Below are the code and all the weights of a small trained network. Each question names an input and a class and asks about switching units off, where a switched-off unit gives its printed mean instead of its output.

import numpy as np


def w(rows, s, z=0):
    codes = np.array(rows[::2]) - 128.0
    scale = np.full(codes.shape[1], s)
    scale[-1] = z or s
    return codes * scale


def norm(h):
    return h / np.sqrt((h * h).mean(-1, keepdims=True) + 1e-5)


def f(y):
    return np.maximum(y, 0)


def log_softmax(a):
    a = a - a.max(-1, keepdims=True)
    return a - np.log(np.exp(a).sum(-1, keepdims=True))


def net(x, mask):
    res = np.array(x, float).reshape(1, 5) / 4 @ E
    u = 0
    for l in range(2):
        y = f(norm(res) @ A[l][:, :-1].T + A[l][:, -1])
        res = res + np.where(mask[u : u + 10], y, B[l][:, -1]) @ B[l][:, :-1]
        u += 10
    return log_softmax(norm(res)[-1] @ U[:, :-1].T + U[:, -1])


A, B = {}, {}
E = w([
[127,126,128,128,127,130,127],'x0',
[254,61,88,111,128,75,148],'x1',
[126,146,125,132,147,107,143],'x2',
[162,152,209,82,96,131,175],'x3',
[154,156,92,16,154,159,122],'x4',
],0.0086)
A[0] = w([
[197,140,215,176,133,208,165,161],'0.n0',
[167,126,103,145,157,142,138,210],'0.n1',
[101,114,125,157,79,207,140,106],'0.n2',
[225,89,151,91,124,108,150,48],'0.n3',
[55,155,249,86,119,161,172,93],'0.n4',
[161,125,82,18,132,171,142,253],'0.n5',
[2,133,202,170,112,140,107,223],'0.n6',
[38,162,90,134,142,182,107,149],'0.n7',
[125,96,67,180,147,112,70,150],'0.n8',
[164,175,130,182,157,140,147,234],'0.n9',
],0.0085,0.0021)
B[0] = w([
[40,93,165,157,165,108,148,185],'0.n0',
[130,68,145,78,110,162,144,177],'0.n1',
[201,175,128,150,152,94,83,162],'0.n2',
[67,129,179,131,115,118,122,219],'0.n3',
[254,96,69,163,54,211,145,213],'0.n4',
[73,212,102,140,136,97,117,255],'0.n5',
[71,140,40,110,76,68,113,244],'0.n6',
[127,93,239,93,214,133,114,214],'0.n7',
[200,146,77,145,60,144,93,211],'0.n8',
[140,9,100,116,58,170,37,162],'0.n9',
],0.0075)
A[1] = w([
[119,67,101,208,93,168,94,232],'1.n0',
[168,165,86,122,157,225,199,7],'1.n1',
[94,85,53,110,140,57,92,41],'1.n2',
[52,161,147,63,49,118,182,138],'1.n3',
[111,140,161,80,244,198,100,146],'1.n4',
[128,98,109,172,79,138,64,129],'1.n5',
[110,122,86,87,134,143,80,172],'1.n6',
[150,151,69,88,101,186,69,242],'1.n7',
[120,165,129,73,159,127,183,174],'1.n8',
[121,69,243,202,126,120,188,93],'1.n9',
],0.011,0.0021)
B[1] = w([
[169,117,84,82,176,153,219,245],'1.n0',
[60,233,112,254,89,180,9,153],'1.n1',
[62,215,156,161,100,163,66,217],'1.n2',
[240,74,77,112,143,97,103,207],'1.n3',
[149,44,214,101,209,41,190,180],'1.n4',
[205,143,188,51,135,146,115,230],'1.n5',
[117,175,165,254,90,161,173,208],'1.n6',
[37,109,148,127,153,66,116,255],'1.n7',
[159,106,75,161,50,249,151,178],'1.n8',
[57,155,155,128,176,120,112,179],'1.n9',
],0.0076,0.0096)
U = w([
[72,223,94,187,90,181,44,12],'0',
[248,54,96,74,84,157,207,254],'1',
[50,57,231,120,232,67,187,74],'2',
],0.015,0.0007)

Each question gives the input, the list of numbers given to net, and the class t.
The units are the neurons (one row each of A and B). Each row of codes is followed by its name. A weight is (code - 128) times the scale printed after its matrix; where a second scale follows, it is the last column's (A, B and U).
mask holds one flag per neuron, layer by layer. A switched-off neuron (its flag False) gives its mean, the last column of its row in B, instead of its output. The means were averaged over made-up inputs and are rounded, as every weight is.
A unit's drop is (log p(t) with every unit on - log p(t) with that unit switched off) / (log p(t) with every unit on - log p(t) with every unit switched off).
The circuit of an input: a set's keep is (log p(t) with only the set's units on - log p(t) with every unit switched off) / (log p(t) with every unit on - log p(t) with every unit switched off). Starting from the 12 units with the biggest drops (on a tie, the unit counted first), units are removed one at a time, each time the one whose removal leaves the highest keep (on an exact tie, the one counted first), for as long as the keep stays at least 0.8.
units of the circuit, in order: the units of the circuit, biggest drop first
top k neurons: the k neurons with the biggest drops, biggest first
top k neurons in layer l: the k neurons of layer l with the biggest drops, biggest first
input [6,-5,2,-1,4], class 2: top neuron => 0.n7
input [-7,-6,-5,0,2], class 2: top 4 neurons => 0.n7, 0.n8, 1.n7, 1.n2
input [8,0,-5,8,1], class 0: top 2 neurons => 0.n4, 0.n6
input [-1,7,-7,0,2], class 0: top 3 neurons => 0.n4, 0.n5, 1.n0
input [-7,-6,8,-5,1], class 2: top 2 neurons => 0.n7, 1.n4
input [5,7,5,6,0], class 2: top 3 neurons in layer 1 => 1.n9, 1.n0, 1.n5
input [8,-7,-3,5,0], class 1: top 2 neurons => 0.n6, 1.n2
input [2,8,-8,-5,1], class 0: top 3 neurons in layer 0 => 0.n4, 0.n5, 0.n9
input [-4,1,-6,-8,0], class 1: top 3 neurons => 0.n5, 0.n6, 0.n8
input [7,-4,-7,1,-2], class 1: top 3 neurons => 0.n4, 0.n5, 1.n0
input [1,-6,7,-4,5], class 2: top 2 neurons => 0.n7, 1.n4
input [4,-8,-1,5,-5], class 1: top 2 neurons in layer 0 => 0.n4, 0.n6
input [6,-6,1,-6,8], class 2: top 2 neurons => 1.n4, 0.n7
input [-8,-6,2,-7,6], class 2: units of the circuit, in order => 0.n7
input [-4,0,7,7,-1], class 1: top 2 neurons in layer 1 => 1.n7, 1.n2
input [-3,-8,-6,3,-4], class 1: top 2 neurons in layer 0 => 0.n4, 0.n6
input [-8,-7,6,-7,1], class 2: top 2 neurons in layer 0 => 0.n7, 0.n5
input [-7,-2,-6,1,0], class 1: top 2 neurons in layer 0 => 0.n4, 0.n5
input [-7,-1,0,6,8], class 0: top 2 neurons in layer 0 => 0.n4, 0.n7
input [4,-3,1,-3,2], class 2: units of the circuit, in order => 0.n7
